Below is a small trained network, with its code and all its weights. Each question gives an input and a target symbol and asks what happens when units are switched off, that is, made to give their printed mean instead of their output.

import numpy as np


def w(rows, s, z=0):
    codes = np.array(rows[::2]) - 128.0
    scale = np.full(codes.shape[1], s)
    scale[-1] = z or s
    return codes * scale


def norm(h):
    return h / np.sqrt((h * h).mean(-1, keepdims=True) + 1e-5)


def softmax(a):
    e = np.exp(a - a.max(-1, keepdims=True))
    return e / e.sum(-1, keepdims=True)


def log_softmax(a):
    a = a - a.max(-1, keepdims=True)
    return a - np.log(np.exp(a).sum(-1, keepdims=True))


def net(x, mask):
    ids = ['ΠΣΨαδεζηθξφω'.index(c) for c in x.split()]
    T = len(ids)
    res = E[ids] + P[:T]
    u = 0
    for l in range(3):
        r = norm(res)
        for j in range(2):
            rows = slice(2 * j, 2 * j + 2)
            q, k, v = (r @ M[l][rows].T for M in (Q, K, V))
            z = softmax(np.where(np.tri(T) > 0, q @ k.T / 2**0.5, -1e9)) @ v
            o = O[l][rows]
            res = res + np.where(mask[u + j], z, o[:, -1]) @ o[:, :-1]
        u += 2
    return log_softmax(norm(res)[-1] @ U[:, :-1].T + U[:, -1])


Q, K, V, O = {}, {}, {}, {}
E = w([
[148,82,125,156,61,60,163,57,133,102,130],'Π',
[122,150,135,175,122,136,185,136,70,205,210],'Σ',
[87,128,164,124,45,77,200,89,153,62,185],'Ψ',
[139,202,96,192,100,114,150,97,116,168,148],'α',
[56,192,88,206,88,116,185,93,140,126,111],'δ',
[56,185,149,85,253,114,115,5,131,95,121],'ε',
[164,149,188,214,120,133,93,162,187,110,189],'ζ',
[166,94,199,110,111,126,177,93,205,64,102],'η',
[192,190,48,161,119,39,151,98,168,109,71],'θ',
[128,208,142,83,69,165,115,150,229,95,142],'ξ',
[76,114,251,99,72,161,99,156,141,73,153],'φ',
[100,142,203,138,129,187,139,140,204,149,78],'ω',
],0.02)
P = w([
[101,154,105,198,11,112,77,100,134,86,122],'0',
[208,181,201,147,137,130,117,128,80,117,152],'1',
[162,196,139,125,157,135,128,139,118,123,164],'2',
[113,165,114,107,161,120,149,140,158,144,162],'3',
[84,112,101,119,172,104,145,135,178,155,163],'4',
[57,42,87,125,177,77,125,122,204,154,163],'5',
],0.012)
Q[0] = w([
[185,115,118,60,112,161,104,238,143,170,4],'L0H1',
[94,93,107,123,21,130,120,163,3,180,19],'L0H1',
[108,75,112,148,52,109,143,98,107,165,136],'L0H2',
[210,110,178,76,127,150,92,195,112,205,132],'L0H2',
],0.0058)
K[0] = w([
[131,206,199,207,24,101,204,53,107,209,186],'L0H1',
[105,178,134,45,57,219,106,2,33,42,146],'L0H1',
[104,128,69,122,160,167,108,25,57,146,200],'L0H2',
[100,108,166,193,86,108,107,226,46,117,88],'L0H2',
],0.0048)
V[0] = w([
[84,90,80,95,238,159,129,83,115,73,93],'L0H1',
[93,118,155,154,166,104,84,53,127,167,180],'L0H1',
[51,61,147,155,241,129,72,30,124,151,138],'L0H2',
[145,65,105,149,51,125,190,254,71,181,126],'L0H2',
],0.0066)
O[0] = w([
[168,141,160,51,157,152,167,132,134,116,138,2],'L0H1',
[162,156,238,12,120,113,129,125,142,111,142,152],'L0H1',
[70,157,164,170,183,92,193,88,50,160,66,45],'L0H2',
[105,123,103,189,100,175,122,240,103,121,37,52],'L0H2',
],0.011,0.0058)
Q[1] = w([
[115,89,117,149,160,134,162,101,107,137,91],'L1H1',
[117,78,62,169,70,114,91,176,93,89,90],'L1H1',
[172,94,96,89,148,182,124,122,19,128,91],'L1H2',
[160,139,188,179,89,126,141,10,155,115,177],'L1H2',
],0.012)
K[1] = w([
[96,83,141,85,135,45,110,79,51,165,156],'L1H1',
[203,204,82,206,85,120,134,47,65,78,121],'L1H1',
[154,146,119,187,2,155,123,190,130,157,146],'L1H2',
[139,100,173,61,152,84,110,65,203,50,50],'L1H2',
],0.0079)
V[1] = w([
[131,102,120,135,165,107,137,151,77,6,191],'L1H1',
[126,120,136,114,142,169,92,178,146,95,115],'L1H1',
[106,110,161,138,88,160,115,170,201,114,66],'L1H2',
[154,135,130,133,76,114,108,123,183,8,47],'L1H2',
],0.012)
O[1] = w([
[157,117,103,73,108,30,97,189,141,110,78,100],'L1H1',
[168,31,185,84,86,164,76,145,6,90,42,98],'L1H1',
[145,181,138,164,96,113,122,124,159,24,217,155],'L1H2',
[112,165,136,187,96,202,122,129,34,94,219,255],'L1H2',
],0.012,0.01)
Q[2] = w([
[155,186,11,158,159,95,183,92,96,60,178],'L2H1',
[129,203,103,188,63,150,137,184,117,146,114],'L2H1',
[84,128,124,130,115,133,115,53,144,161,155],'L2H2',
[71,169,118,135,177,142,94,119,138,117,123],'L2H2',
],0.012)
K[2] = w([
[111,216,117,142,147,40,104,33,2,103,74],'L2H1',
[194,236,70,171,141,128,158,182,146,58,94],'L2H1',
[67,36,38,92,190,197,49,103,153,99,88],'L2H2',
[79,119,77,169,152,82,104,49,107,85,138],'L2H2',
],0.009)
V[2] = w([
[176,145,175,120,1,99,145,151,187,150,123],'L2H1',
[185,110,176,180,98,246,179,192,57,64,180],'L2H1',
[170,160,75,138,240,113,173,120,61,59,182],'L2H2',
[197,36,35,165,218,142,140,182,94,124,79],'L2H2',
],0.0087)
O[2] = w([
[10,141,125,94,216,79,105,119,179,80,159,154],'L2H1',
[127,112,140,66,214,103,180,85,163,178,102,214],'L2H1',
[85,178,152,131,157,53,189,157,199,138,161,162],'L2H2',
[156,194,183,61,50,135,71,147,183,182,5,5],'L2H2',
],0.012)
U = w([
[102,134,127,177,125,157,134,138,88,97,197,223],'Π',
[155,159,152,40,234,96,138,107,231,189,168,36],'Σ',
[143,86,104,93,155,136,138,175,255,135,121,158],'Ψ',
[113,128,167,149,136,104,53,146,152,175,124,129],'α',
[124,134,135,106,125,142,144,149,120,140,109,59],'δ',
[154,78,45,51,125,172,69,119,96,150,159,43],'ε',
[162,95,118,119,133,214,141,85,89,172,102,167],'ζ',
[127,69,118,66,137,109,101,153,30,122,117,191],'η',
[111,148,136,109,125,143,147,143,148,134,109,1],'θ',
[172,164,124,160,81,108,90,121,182,175,124,135],'ξ',
[132,151,144,110,136,142,113,155,134,141,126,16],'φ',
[113,134,129,99,123,134,135,140,127,132,115,7],'ω',
],0.0096,0.0022)

Each question gives the input, a string of symbols that net reads in full, and the target symbol t.
The units are the heads (2 rows each of Q, K, V and O). Each row of codes is followed by its name. A weight is (code - 128) times the scale printed after its matrix; where a second scale follows, it is the last column's (O and U).
mask holds one flag per head, layer by layer. A switched-off head (its flag False) gives its mean, the last column of its rows in O, instead of its output. The means were averaged over made-up inputs and are rounded, as every weight is.
A unit's drop is (log p(t) with every unit on - log p(t) with that unit switched off) / (log p(t) with every unit on - log p(t) with every unit switched off).
The circuit of an input: a set's keep is (log p(t) with only the set's units on - log p(t) with every unit switched off) / (log p(t) with every unit on - log p(t) with every unit switched off). Starting from all 6 units, units are removed one at a time, each time the one whose removal leaves the highest keep (on an exact tie, the one counted first), for as long as the keep stays at least 0.8.
units of the circuit, in order: the units of the circuit, biggest drop first
most important unit: the unit with the biggest drop
heads that matter: for each layer, one digit per head in row order, 1 if its drop is at least 0.15 and else 0, layers parted by /
drop of u: that unit's drop, to one decimal
input ω δ ε Σ δ, target Σ: units of the circuit, in order : L1H2
input ε Σ Ψ ω θ, target ζ: heads that matter : 01 / 11 / 11
input θ θ ε Π ω, target ζ: heads that matter : 00 / 11 / 10
input Σ ε Σ θ, target ξ: heads that matter : 00 / 01 / 11
input ε Ψ η φ η, target η: units of the circuit, in order : L1H1, L1H2, L2H2, L0H2
input α ζ α ε ω η, target ζ: heads that matter : 00 / 11 / 11
input ε ζ ε α Ψ α, target Σ: heads that matter : 11 / 01 / 00
input δ η Π φ ε, target η: heads that matter : 00 / 11 / 10
input θ θ η Σ θ Σ, target Σ: units of the circuit, in order : L0H2, L1H2, L0H1, L2H2
input ζ ξ ζ ω ε, target ζ: heads that matter : 00 / 11 / 10
input ζ ε η η δ ξ, target ε: heads that matter : 00 / 01 / 11
input Σ ζ ε η φ, target η: units of the circuit, in order : L1H2, L1H1, L2H2
input η ε θ Ψ ξ, target ε: units of the circuit, in order : L1H2, L2H2, L1H1
input δ ε θ Π ω θ, target ζ: heads that matter : 11 / 11 / 11
input η Π ε Σ, target Σ: heads that matter : 00 / 01 / 01
input ε ξ Σ, target ε: units of the circuit, in order : L1H2, L2H2, L0H2, L2H1
input ε ω Σ Ψ, target ζ: most important unit : L1H2
input ζ θ δ Ψ Π Π, target Σ: units of the circuit, in order : L1H1, L1H2
input Ψ ε φ, target η: heads that matter : 00 / 11 / 00
input θ ζ ε, target ξ: most important unit : L2H1
input α Σ Σ ε α, target Σ: heads that matter : 11 / 01 / 00
input Σ ε ω ω ω, target ζ: drop of L2H2 : 0.2
input η ε ω Σ, target ζ: drop of L2H2 : 0.2
input ε Ψ Σ θ, target ξ: drop of L2H1 : 1.4
input ε ω Σ, target ζ: drop of L0H2 : 0.2
